Here is a tiny trained network, its code and every weight. The questions are about switching its units off for an input and a class, where a switched-off unit gives its printed mean instead of its output.

import numpy as np


def w(rows, s, z=0):
    codes = np.array(rows[::2]) - 128.0
    scale = np.full(codes.shape[1], s)
    scale[-1] = z or s
    return codes * scale


def f(y):
    return y / 2 * (1 + np.tanh(0.7978845608 * (y + 0.044715 * y**3)))


def log_softmax(a):
    a = a - a.max(-1, keepdims=True)
    return a - np.log(np.exp(a).sum(-1, keepdims=True))


def net(x, mask):
    res = np.array(x, float).reshape(1, 5) / 4 @ E
    y = f(res @ A[0][:, :-1].T + A[0][:, -1])
    res = res + np.where(mask, y, B[0][:, -1]) @ B[0][:, :-1]
    return log_softmax(res[-1] @ U[:, :-1].T + U[:, -1])


A, B = {}, {}
E = w([
[19,171,190,160],'x0',
[77,58,26,188],'x1',
[91,35,175,7],'x2',
[118,145,116,111],'x3',
[144,102,149,161],'x4',
],0.011)
A[0] = w([
[128,26,144,95,134],'n0',
[212,113,151,70,124],'n1',
[173,204,206,184,180],'n2',
[74,170,134,204,99],'n3',
[169,67,74,127,111],'n4',
[123,210,149,177,112],'n5',
[253,172,58,147,170],'n6',
[136,37,47,109,85],'n7',
[110,139,69,197,104],'n8',
[136,175,189,138,188],'n9',
[140,192,185,152,172],'n10',
[81,85,62,149,253],'n11',
[175,140,141,88,158],'n12',
[40,119,99,158,163],'n13',
[76,132,235,91,170],'n14',
[159,56,199,172,149],'n15',
[253,195,39,147,149],'n16',
[214,153,84,224,134],'n17',
[179,111,122,77,101],'n18',
[161,136,138,204,154],'n19',
[105,167,107,55,127],'n20',
[124,140,77,90,126],'n21',
[118,32,99,131,107],'n22',
],0.013,0.005)
B[0] = w([
[127,92,99,126,220],'n0',
[254,100,120,124,205],'n1',
[137,178,44,34,225],'n2',
[203,184,69,202,192],'n3',
[89,139,65,85,196],'n4',
[135,184,60,130,194],'n5',
[70,107,205,69,242],'n6',
[114,182,34,96,222],'n7',
[150,149,162,212,197],'n8',
[118,122,88,54,196],'n9',
[125,188,101,91,199],'n10',
[81,169,94,210,231],'n11',
[199,131,139,115,176],'n12',
[106,107,204,224,199],'n13',
[115,91,150,54,247],'n14',
[107,156,139,99,165],'n15',
[21,102,208,96,249],'n16',
[83,104,164,147,241],'n17',
[215,60,89,171,175],'n18',
[117,155,136,115,186],'n19',
[145,135,153,139,169],'n20',
[92,78,98,140,147],'n21',
[97,115,70,91,202],'n22',
],0.008,0.013)
U = w([
[85,155,235,56,243],'0',
[93,174,55,103,95],'1',
[10,66,161,171,193],'2',
[124,164,153,214,3],'3',
[190,102,140,117,50],'4',
],0.011,0.0023)

Each question gives the input, the list of numbers given to net, and the class t.
The units are the neurons (one row each of A and B). Each row of codes is followed by its name. A weight is (code - 128) times the scale printed after its matrix; where a second scale follows, it is the last column's (A, B and U).
mask holds one flag per neuron, in row order. A switched-off neuron (its flag False) gives its mean, the last column of its row in B, instead of its output. The means were averaged over made-up inputs and are rounded, as every weight is.
A unit's drop is (log p(t) with every unit on - log p(t) with that unit switched off) / (log p(t) with every unit on - log p(t) with every unit switched off).
The circuit of an input: a set's keep is (log p(t) with only the set's units on - log p(t) with every unit switched off) / (log p(t) with every unit on - log p(t) with every unit switched off). Starting from the 12 units with the biggest drops (on a tie, the unit counted first), units are removed one at a time, each time the one whose removal leaves the highest keep (on an exact tie, the one counted first), for as long as the keep stays at least 0.8.
units of the circuit, in order: the units of the circuit, biggest drop first
k most important neurons: the k neurons with the biggest drops, biggest first
drop when u is switched off: that unit's drop, to one decimal
input [2,-8,-2,-1,-5], class 1: units of the circuit, in order -> [n2]
input [0,-2,-5,2,7], class 0: units of the circuit, in order -> [n6; n11]
input [-5,-3,2,4,4], class 4: 2 most important neurons -> [n1; n18]
input [-3,-5,1,-5,-6], class 4: units of the circuit, in order -> [n1; n18]
input [-1,6,0,-1,-4], class 2: 3 most important neurons -> [n2; n13; n5]
input [5,1,-4,-4,-6], class 3: 2 most important neurons -> [n13; n7]
input [-5,3,0,4,2], class 2: 2 most important neurons -> [n2; n16]
input [2,-6,0,8,6], class 1: 2 most important neurons -> [n16; n6]
input [2,7,-7,-6,-6], class 3: 2 most important neurons -> [n3; n8]
input [-4,3,-3,-7,7], class 2: drop when n6 is switched off -> 0.0
input [7,4,-1,-6,4], class 3: drop when n3 is switched off -> 0.1
input [-5,-6,-2,6,-5], class 0: drop when n16 is switched off -> 0.3
